Below is a small trained network, with its code and all its weights. Each question gives an input and a target symbol and asks what happens when units are switched off, that is, made to give their printed mean instead of their output.

import numpy as np


def w(rows, s, z=0):
    codes = np.array(rows[::2]) - 128.0
    scale = np.full(codes.shape[1], s)
    scale[-1] = z or s
    return codes * scale


def norm(h):
    return h / np.sqrt((h * h).mean(-1, keepdims=True) + 1e-5)


def f(y):
    return np.maximum(y, 0)


def softmax(a):
    e = np.exp(a - a.max(-1, keepdims=True))
    return e / e.sum(-1, keepdims=True)


def log_softmax(a):
    a = a - a.max(-1, keepdims=True)
    return a - np.log(np.exp(a).sum(-1, keepdims=True))


def net(x, mask):
    ids = ['βγδηξπσφψω'.index(c) for c in x.split()]
    T = len(ids)
    res = E[ids] + P[:T]
    u = 0
    for l in range(2):
        q, k, v = (norm(res) @ M[l].T for M in (Q, K, V))
        z = softmax(np.where(np.tri(T) > 0, q @ k.T / 2**0.5, -1e9)) @ v
        res = res + np.where(mask[u], z, O[l][:, -1]) @ O[l][:, :-1]
        u += 1
        y = f(norm(res) @ A[l][:, :-1].T + A[l][:, -1])
        res = res + np.where(mask[u : u + 12], y, B[l][:, -1]) @ B[l][:, :-1]
        u += 12
    return log_softmax(norm(res)[-1] @ U[:, :-1].T + U[:, -1])


Q, K, V, O, A, B = {}, {}, {}, {}, {}, {}
E = w([
[104,166,60],'β',
[92,161,116],'γ',
[154,60,143],'δ',
[137,174,78],'η',
[139,195,132],'ξ',
[86,1,11],'π',
[148,144,63],'σ',
[153,60,138],'φ',
[230,120,77],'ψ',
[191,26,168],'ω',
],0.0089)
P = w([
[28,137,138],'0',
[94,213,57],'1',
[102,195,17],'2',
[126,172,24],'3',
[141,117,23],'4',
[156,88,26],'5',
[165,28,37],'6',
[186,23,38],'7',
[197,1,34],'8',
],0.0022)
Q[0] = w([
[248,172,184],'0.h0',
[2,85,202],'0.h0',
],0.0062)
K[0] = w([
[10,210,190],'0.h0',
[95,80,132],'0.h0',
],0.011)
V[0] = w([
[204,7,43],'0.h0',
[150,133,254],'0.h0',
],0.003)
O[0] = w([
[92,145,144,144],'0.h0',
[254,175,88,3],'0.h0',
],0.0081,0.0027)
A[0] = w([
[225,99,225,166],'0.n0',
[158,87,54,128],'0.n1',
[124,78,167,135],'0.n2',
[142,84,145,90],'0.n3',
[124,185,193,99],'0.n4',
[108,151,174,123],'0.n5',
[62,166,254,188],'0.n6',
[150,235,159,120],'0.n7',
[209,161,169,62],'0.n8',
[215,174,212,110],'0.n9',
[106,118,222,252],'0.n10',
[133,120,237,131],'0.n11',
],0.0071,0.0033)
B[0] = w([
[21,60,144,175],'0.n0',
[139,200,139,254],'0.n1',
[125,177,38,169],'0.n2',
[110,125,8,155],'0.n3',
[164,141,1,148],'0.n4',
[107,202,86,138],'0.n5',
[201,196,46,170],'0.n6',
[92,58,28,200],'0.n7',
[131,202,172,135],'0.n8',
[61,146,70,139],'0.n9',
[112,187,71,179],'0.n10',
[53,124,221,144],'0.n11',
],0.0042,0.0028)
Q[1] = w([
[214,3,115],'1.h0',
[243,93,226],'1.h0',
],0.0045)
K[1] = w([
[1,201,180],'1.h0',
[59,213,164],'1.h0',
],0.0072)
V[1] = w([
[163,3,115],'1.h0',
[34,163,119],'1.h0',
],0.0062)
O[1] = w([
[87,69,3,64],'1.h0',
[157,81,170,253],'1.h0',
],0.0051,0.004)
A[1] = w([
[128,79,188,123],'1.n0',
[234,183,152,177],'1.n1',
[94,154,203,167],'1.n2',
[134,172,249,4],'1.n3',
[254,72,153,187],'1.n4',
[144,162,119,107],'1.n5',
[62,102,133,140],'1.n6',
[86,69,111,121],'1.n7',
[104,185,91,164],'1.n8',
[145,94,80,143],'1.n9',
[45,131,105,85],'1.n10',
[101,156,62,154],'1.n11',
],0.0074,0.0029)
B[1] = w([
[254,161,133,138],'1.n0',
[59,179,110,166],'1.n1',
[132,131,89,153],'1.n2',
[217,140,163,132],'1.n3',
[46,226,67,163],'1.n4',
[141,77,120,148],'1.n5',
[166,154,147,187],'1.n6',
[142,183,121,179],'1.n7',
[192,72,156,242],'1.n8',
[178,112,188,183],'1.n9',
[107,135,147,209],'1.n10',
[148,82,147,255],'1.n11',
],0.0066,0.0052)
U = w([
[238,94,209,87],'β',
[68,204,49,253],'γ',
[85,101,177,139],'δ',
[221,193,188,112],'η',
[249,169,1,104],'ξ',
[134,105,126,84],'π',
[92,159,239,208],'σ',
[123,118,193,120],'φ',
[163,114,138,65],'ψ',
[51,71,90,109],'ω',
],0.0088,0.0056)

Each question gives the input, a string of symbols that net reads in full, and the target symbol t.
The units are the heads (2 rows each of Q, K, V and O) and the neurons (one row each of A and B). Each row of codes is followed by its name. A weight is (code - 128) times the scale printed after its matrix; where a second scale follows, it is the last column's (O, A, B and U).
mask holds one flag per unit, layer by layer, with each layer's heads first. A switched-off unit (its flag False) gives its mean, the last column of its rows in O or B, instead of its output. The means were averaged over made-up inputs and are rounded, as every weight is.
A unit's drop is (log p(t) with every unit on - log p(t) with that unit switched off) / (log p(t) with every unit on - log p(t) with every unit switched off).
The circuit of an input: a set's keep is (log p(t) with only the set's units on - log p(t) with every unit switched off) / (log p(t) with every unit on - log p(t) with every unit switched off). Starting from the 12 units with the biggest drops (on a tie, the unit counted first), units are removed one at a time, each time the one whose removal leaves the highest keep (on an exact tie, the one counted first), for as long as the keep stays at least 0.8.
units of the circuit, in order: the units of the circuit, biggest drop first
unit that matters most: the unit with the biggest drop
k most important neurons: the k neurons with the biggest drops, biggest first
top k neurons in layer l: the k neurons of layer l with the biggest drops, biggest first
drop when u is switched off: that unit's drop, to one decimal
input ξ β ξ β β ξ, target β: unit that matters most	0.n7
input β δ η ψ γ β ξ φ φ, target ξ: units of the circuit, in order	1.n0, 1.n11, 1.n4
input ξ ψ β ξ ψ ξ β ψ ω, target ξ: units of the circuit, in order	1.n0, 1.n4, 0.n2
input β π δ ξ γ γ, target β: 2 most important neurons	1.n8, 0.n6
input β ψ ψ, target γ: units of the circuit, in order	1.n1, 1.n4
input ξ π β η β β β, target σ: top 3 neurons in layer 1	1.n10, 1.n6, 1.n7
input ξ γ δ ξ ξ π φ, target ξ: top 3 neurons in layer 1	1.n7, 1.n8, 1.n11
input η β η γ ξ ξ ξ π δ, target ξ: 2 most important neurons	1.n0, 1.n4
input π π δ β, target ω: top 2 neurons in layer 1	1.n4, 1.n11
input ξ φ ω β γ, target ξ: top 2 neurons in layer 0	0.n6, 0.n0
input η ξ ξ σ ξ ω, target ξ: 3 most important neurons	1.n0, 1.n4, 0.n2
input ξ β σ β β ψ σ, target β: top 2 neurons in layer 1	1.n9, 1.n4
input η π β, target ω: drop when 0.n7 is switched off	0.0
input ω ξ β, target ξ: drop when 0.h0 is switched off	0.5
input η ψ β β ψ ξ, target ξ: unit that matters most	0.n6
input β β σ β β, target σ: drop when 1.n4 is switched off	0.1
